Below are the code and all the weights of a small trained network. Each question names an input and a class and asks about switching units off, where a switched-off unit gives its printed mean instead of its output.

import numpy as np


def w(rows, s, z=0):
    codes = np.array(rows[::2]) - 128.0
    scale = np.full(codes.shape[1], s)
    scale[-1] = z or s
    return codes * scale


def f(y):
    return np.maximum(y, 0)


def log_softmax(a):
    a = a - a.max(-1, keepdims=True)
    return a - np.log(np.exp(a).sum(-1, keepdims=True))


def net(x, mask):
    res = np.array(x, float).reshape(1, 6) / 4 @ E
    y = f(res @ A[0][:, :-1].T + A[0][:, -1])
    res = res + np.where(mask, y, B[0][:, -1]) @ B[0][:, :-1]
    return log_softmax(res[-1] @ U[:, :-1].T + U[:, -1])


A, B = {}, {}
E = w([
[82,76,114,87,43,116,113,107],'x0',
[123,136,78,72,194,183,73,187],'x1',
[189,106,118,85,101,229,162,197],'x2',
[92,151,250,88,145,2,145,144],'x3',
[170,127,179,251,177,139,183,98],'x4',
[164,2,17,89,93,95,151,174],'x5',
],0.0087)
A[0] = w([
[178,38,108,214,208,100,124,108,133],'neuron 1',
[65,167,237,122,123,94,2,108,237],'neuron 2',
[125,111,3,76,88,149,54,168,85],'neuron 3',
[128,129,61,75,194,96,84,73,44],'neuron 4',
[158,121,222,178,72,115,165,105,3],'neuron 5',
[173,216,165,172,201,244,85,134,166],'neuron 6',
],0.0089,0.0053)
B[0] = w([
[51,181,158,76,95,64,99,23,194],'neuron 1',
[111,175,113,112,139,62,164,60,245],'neuron 2',
[152,1,120,102,28,176,133,185,233],'neuron 3',
[110,108,107,121,61,177,161,224,154],'neuron 4',
[175,23,53,128,60,160,90,213,179],'neuron 5',
[63,231,159,123,242,131,150,46,250],'neuron 6',
],0.0091,0.012)
U = w([
[85,255,163,151,169,61,135,95,246],'0',
[133,64,78,155,97,155,135,178,10],'1',
],0.0091,0.0011)

Each question gives the input, the list of numbers given to net, and the class t.
The units are the neurons (one row each of A and B). Each row of codes is followed by its name. A weight is (code - 128) times the scale printed after its matrix; where a second scale follows, it is the last column's (A, B and U).
mask holds one flag per neuron, in row order. A switched-off neuron (its flag False) gives its mean, the last column of its row in B, instead of its output. The means were averaged over made-up inputs and are rounded, as every weight is.
A unit's drop is (log p(t) with every unit on - log p(t) with that unit switched off) / (log p(t) with every unit on - log p(t) with every unit switched off).
most important unit: the unit with the biggest drop
top k neurons: the k neurons with the biggest drops, biggest first
drop when u is switched off: that unit's drop, to one decimal
input [-3,-7,3,7,7,-1], class 1: top 2 neurons => [neuron 5; neuron 6]
input [3,-2,7,-7,4,-2], class 0: most important unit => neuron 6
input [0,-4,-4,-2,4,8], class 0: top 3 neurons => [neuron 1; neuron 3; neuron 5]
input [-5,-4,3,6,8,3], class 1: top 3 neurons => [neuron 5; neuron 6; neuron 2]
input [-5,8,1,7,-8,0], class 1: top 4 neurons => [neuron 6; neuron 3; neuron 4; neuron 1]
input [1,0,6,-1,3,0], class 0: top 2 neurons => [neuron 3; neuron 5]
input [-5,6,-5,6,-1,7], class 1: top 2 neurons => [neuron 6; neuron 4]
input [-2,-8,0,-8,3,1], class 0: top 2 neurons => [neuron 3; neuron 1]
input [6,-8,-5,6,-3,7], class 1: top 3 neurons => [neuron 6; neuron 5; neuron 1]
input [8,6,2,2,-6,-5], class 1: top 2 neurons => [neuron 3; neuron 6]
input [-7,-8,4,-8,3,6], class 0: top 3 neurons => [neuron 1; neuron 5; neuron 3]
input [-2,5,-6,6,-2,7], class 1: top 2 neurons => [neuron 6; neuron 4]
input [-1,-4,-1,0,-5,2], class 1: drop when neuron 6 is switched off => 1.0
input [-6,4,-8,-7,-3,2], class 1: drop when neuron 3 is switched off => 0.4
input [6,3,8,-6,3,-7], class 0: most important unit => neuron 6
input [1,4,8,-8,2,-8], class 0: drop when neuron 6 is switched off => 1.8
input [-5,-1,-3,-3,4,7], class 0: drop when neuron 2 is switched off => 0.0
